Here is a tiny trained network, its code and every weight. The questions are about switching its units off for an input and a target symbol, where a switched-off unit gives its printed mean instead of its output.

import numpy as np


def w(rows, s, z=0):
    codes = np.array(rows[::2]) - 128.0
    scale = np.full(codes.shape[1], s)
    scale[-1] = z or s
    return codes * scale


def norm(h):
    return h / np.sqrt((h * h).mean(-1, keepdims=True) + 1e-5)


def f(y):
    return y / 2 * (1 + np.tanh(0.7978845608 * (y + 0.044715 * y**3)))


def softmax(a):
    e = np.exp(a - a.max(-1, keepdims=True))
    return e / e.sum(-1, keepdims=True)


def log_softmax(a):
    a = a - a.max(-1, keepdims=True)
    return a - np.log(np.exp(a).sum(-1, keepdims=True))


def net(x, mask):
    ids = ['Ξβδεημ'.index(c) for c in x.split()]
    T = len(ids)
    res = E[ids] + P[:T]
    u = 0
    for l in range(2):
        r = norm(res)
        for j in range(2):
            rows = slice(3 * j, 3 * j + 3)
            q, k, v = (r @ M[l][rows].T for M in (Q, K, V))
            z = softmax(np.where(np.tri(T) > 0, q @ k.T / 3**0.5, -1e9)) @ v
            o = O[l][rows]
            res = res + np.where(mask[u + j], z, o[:, -1]) @ o[:, :-1]
        u += 2
        y = f(norm(res) @ A[l][:, :-1].T + A[l][:, -1])
        res = res + np.where(mask[u : u + 16], y, B[l][:, -1]) @ B[l][:, :-1]
        u += 16
    return log_softmax(norm(res)[-1] @ U[:, :-1].T + U[:, -1])


Q, K, V, O, A, B = {}, {}, {}, {}, {}, {}
E = w([
[158,88,249,144,175],'Ξ',
[40,147,138,162,147],'β',
[156,179,148,107,187],'δ',
[148,149,91,74,7],'ε',
[174,10,167,201,52],'η',
[153,123,36,158,171],'μ',
],0.02)
P = w([
[209,175,121,175,32],'0',
[158,153,98,172,131],'1',
[155,145,113,156,141],'2',
[146,138,113,140,142],'3',
[142,132,115,125,151],'4',
[133,119,121,114,150],'5',
[131,115,119,93,156],'6',
[115,102,124,77,143],'7',
[108,98,135,60,163],'8',
[99,80,134,43,153],'9',
[92,65,139,22,155],'10',
[79,54,147,2,148],'11',
[83,46,146,4,144],'12',
],0.0089)
Q[0] = w([
[234,102,141,47,143],'0.h0',
[241,91,65,29,158],'0.h0',
[188,69,163,162,116],'0.h0',
[54,135,127,77,104],'0.h1',
[93,167,255,101,130],'0.h1',
[71,140,47,147,134],'0.h1',
],0.028)
K[0] = w([
[175,65,76,33,168],'0.h0',
[204,14,153,45,135],'0.h0',
[155,147,39,44,98],'0.h0',
[76,99,113,66,211],'0.h1',
[96,42,254,81,117],'0.h1',
[91,116,71,180,200],'0.h1',
],0.025)
V[0] = w([
[146,94,157,78,156],'0.h0',
[147,247,48,240,107],'0.h0',
[77,119,104,81,89],'0.h0',
[113,143,56,147,175],'0.h1',
[120,8,127,9,168],'0.h1',
[164,108,112,136,157],'0.h1',
],0.011)
O[0] = w([
[105,154,142,231,113,138],'0.h0',
[242,53,158,3,200,3],'0.h0',
[77,50,72,61,86,86],'0.h0',
[106,63,26,74,116,165],'0.h1',
[229,134,132,164,255,61],'0.h1',
[143,140,98,176,131,198],'0.h1',
],0.0063,0.0018)
A[0] = w([
[135,107,141,69,143,99],'0.n0',
[97,126,84,97,119,33],'0.n1',
[112,142,150,129,116,116],'0.n2',
[160,111,32,169,168,120],'0.n3',
[152,42,81,121,177,175],'0.n4',
[127,21,145,167,121,12],'0.n5',
[53,189,80,115,41,53],'0.n6',
[69,98,38,137,184,137],'0.n7',
[8,148,142,56,133,123],'0.n8',
[126,206,114,121,192,135],'0.n9',
[122,138,91,107,120,73],'0.n10',
[84,181,168,94,168,35],'0.n11',
[196,159,53,106,114,59],'0.n12',
[87,44,143,114,143,90],'0.n13',
[84,107,148,104,213,178],'0.n14',
[95,82,59,104,109,4],'0.n15',
],0.016,0.0037)
B[0] = w([
[104,91,83,138,123,166],'0.n0',
[164,168,151,131,148,159],'0.n1',
[122,115,138,133,138,133],'0.n2',
[188,105,39,76,126,172],'0.n3',
[127,116,157,120,199,212],'0.n4',
[184,168,82,175,172,189],'0.n5',
[187,252,107,141,143,254],'0.n6',
[49,166,75,99,98,205],'0.n7',
[86,24,107,53,184,195],'0.n8',
[180,99,77,160,122,166],'0.n9',
[160,140,131,130,145,144],'0.n10',
[156,111,109,175,159,154],'0.n11',
[235,93,108,124,158,165],'0.n12',
[107,107,93,117,190,195],'0.n13',
[139,187,163,109,222,195],'0.n14',
[157,215,138,114,169,192],'0.n15',
],0.024,0.0087)
Q[1] = w([
[55,194,171,94,161],'1.h0',
[149,196,216,153,158],'1.h0',
[70,58,140,226,128],'1.h0',
[138,37,42,200,114],'1.h1',
[113,169,214,104,106],'1.h1',
[154,57,107,249,164],'1.h1',
],0.02)
K[1] = w([
[88,203,95,122,174],'1.h0',
[61,177,136,207,147],'1.h0',
[71,52,169,119,6],'1.h0',
[181,55,186,82,57],'1.h1',
[133,192,91,161,176],'1.h1',
[107,69,137,118,12],'1.h1',
],0.021)
V[1] = w([
[89,88,66,216,62],'1.h0',
[97,25,51,169,204],'1.h0',
[134,11,110,90,86],'1.h0',
[1,71,107,186,241],'1.h1',
[89,221,176,83,112],'1.h1',
[226,100,254,65,224],'1.h1',
],0.018)
O[1] = w([
[68,128,80,131,224,46],'1.h0',
[60,94,94,234,98,126],'1.h0',
[107,228,117,180,76,24],'1.h0',
[203,185,94,189,253,93],'1.h1',
[130,145,143,29,123,99],'1.h1',
[125,239,227,186,97,246],'1.h1',
],0.016,0.013)
A[1] = w([
[191,166,43,99,97,90],'1.n0',
[98,130,143,156,108,106],'1.n1',
[110,153,91,144,61,95],'1.n2',
[45,90,138,130,168,93],'1.n3',
[139,161,130,72,183,105],'1.n4',
[68,148,143,171,147,121],'1.n5',
[245,18,21,139,70,73],'1.n6',
[214,133,68,135,179,128],'1.n7',
[106,189,49,100,75,115],'1.n8',
[160,158,140,134,100,99],'1.n9',
[72,93,167,171,69,74],'1.n10',
[71,82,88,83,72,10],'1.n11',
[91,118,255,181,114,2],'1.n12',
[172,140,179,155,157,103],'1.n13',
[59,94,199,81,167,123],'1.n14',
[184,57,164,128,102,166],'1.n15',
],0.022,0.0098)
B[1] = w([
[110,97,174,161,40,201],'1.n0',
[108,130,133,101,110,131],'1.n1',
[142,167,91,78,145,145],'1.n2',
[171,36,140,116,131,155],'1.n3',
[113,152,88,76,78,207],'1.n4',
[143,136,115,82,114,154],'1.n5',
[252,83,3,148,104,176],'1.n6',
[65,148,128,122,44,252],'1.n7',
[205,156,174,155,122,174],'1.n8',
[123,78,127,117,160,159],'1.n9',
[105,75,173,72,59,151],'1.n10',
[56,59,144,222,165,140],'1.n11',
[218,185,138,134,216,156],'1.n12',
[99,88,91,96,192,196],'1.n13',
[161,87,157,205,123,183],'1.n14',
[90,179,104,116,197,184],'1.n15',
],0.04,0.014)
U = w([
[50,175,13,59,152,4],'Ξ',
[36,132,84,255,162,222],'β',
[184,83,200,14,84,19],'δ',
[46,29,201,211,88,200],'ε',
[220,42,26,175,89,140],'η',
[205,147,175,200,227,171],'μ',
],0.0088,0.0022)

Each question gives the input, a string of symbols that net reads in full, and the target symbol t.
The units are the heads (3 rows each of Q, K, V and O) and the neurons (one row each of A and B). Each row of codes is followed by its name. A weight is (code - 128) times the scale printed after its matrix; where a second scale follows, it is the last column's (O, A, B and U).
mask holds one flag per unit, layer by layer, with each layer's heads first. A switched-off unit (its flag False) gives its mean, the last column of its rows in O or B, instead of its output. The means were averaged over made-up inputs and are rounded, as every weight is.
A unit's drop is (log p(t) with every unit on - log p(t) with that unit switched off) / (log p(t) with every unit on - log p(t) with every unit switched off).
The circuit of an input: a set's keep is (log p(t) with only the set's units on - log p(t) with every unit switched off) / (log p(t) with every unit on - log p(t) with every unit switched off). Starting from the 12 units with the biggest drops (on a tie, the unit counted first), units are removed one at a time, each time the one whose removal leaves the highest keep (on an exact tie, the one counted first), for as long as the keep stays at least 0.8.
units of the circuit, in order: the units of the circuit, biggest drop first
most important unit: the unit with the biggest drop
top k neurons: the k neurons with the biggest drops, biggest first
k most important neurons of layer l: the k neurons of layer l with the biggest drops, biggest first
heads that matter: for each layer, one digit per head in row order, 1 if its drop is at least 0.15 and else 0, layers parted by /
input ε μ Ξ ε Ξ ε, target μ: heads that matter : 10 / 01
input Ξ β μ Ξ Ξ β Ξ ε β Ξ η, target Ξ: heads that matter : 10 / 00
input μ ε ε β η, target μ: most important unit : 0.h0
input δ Ξ Ξ β Ξ ε η, target δ: top 4 neurons : 0.n6; 0.n8; 0.n14; 1.n10
input ε μ Ξ δ δ ε δ Ξ, target ε: units of the circuit, in order : 0.n6; 1.n6
input ε β δ μ β μ ε μ δ δ μ δ, target ε: 3 most important neurons of layer 0 : 0.n14; 0.n9; 0.n15
input δ ε δ Ξ μ Ξ μ Ξ δ Ξ μ, target μ: heads that matter : 10 / 01
input ε δ ε, target ε: top 2 neurons : 0.n6; 0.n14
input μ η β β ε η β μ β δ ε η η, target μ: units of the circuit, in order : 1.n12; 1.h1; 0.h0
input Ξ ε ε ε ε ε β μ β ε β η ε, target Ξ: top 4 neurons : 0.n13; 0.n8; 0.n3; 0.n7
input β η η β, target β: heads that matter : 10 / 11
input δ β μ η δ Ξ, target μ: top 2 neurons : 0.n7; 0.n8
input Ξ β Ξ, target Ξ: top 2 neurons : 0.n7; 0.n6
input β β β ε δ μ δ, target β: top neuron : 0.n8
input η δ β, target Ξ: heads that matter : 11 / 01
input η β ε Ξ β, target δ: heads that matter : 11 / 11
input μ ε β, target Ξ: top 2 neurons : 0.n14; 1.n4
input ε β μ ε Ξ δ ε δ μ β δ δ ε, target ε: top 2 neurons : 0.n6; 1.n0
input ε δ ε ε η μ η Ξ η Ξ μ ε, target β: heads that matter : 10 / 01
input ε η η ε, target β: most important neuron of layer 1 : 1.n6
input β δ μ η μ β, target ε: heads that matter : 11 / 00
input μ Ξ β ε δ η β δ ε β δ, target μ: top 3 neurons : 1.n12; 0.n6; 0.n14
input ε Ξ ε, target μ: top 2 neurons : 0.n8; 0.n14
input η μ μ Ξ μ, target μ: heads that matter : 11 / 01
input ε δ Ξ ε Ξ Ξ δ ε μ η Ξ β Ξ, target Ξ: heads that matter : 11 / 01
input β η ε μ δ δ η ε μ μ η, target β: top 2 neurons : 0.n6; 0.n5
input μ Ξ η ε, target δ: heads that matter : 10 / 10
input ε ε δ ε ε β η δ, target ε: most important unit : 1.h1
input δ β δ β δ, target δ: heads that matter : 11 / 11
input Ξ β ε Ξ ε ε β, target δ: top 2 neurons : 0.n14; 1.n4
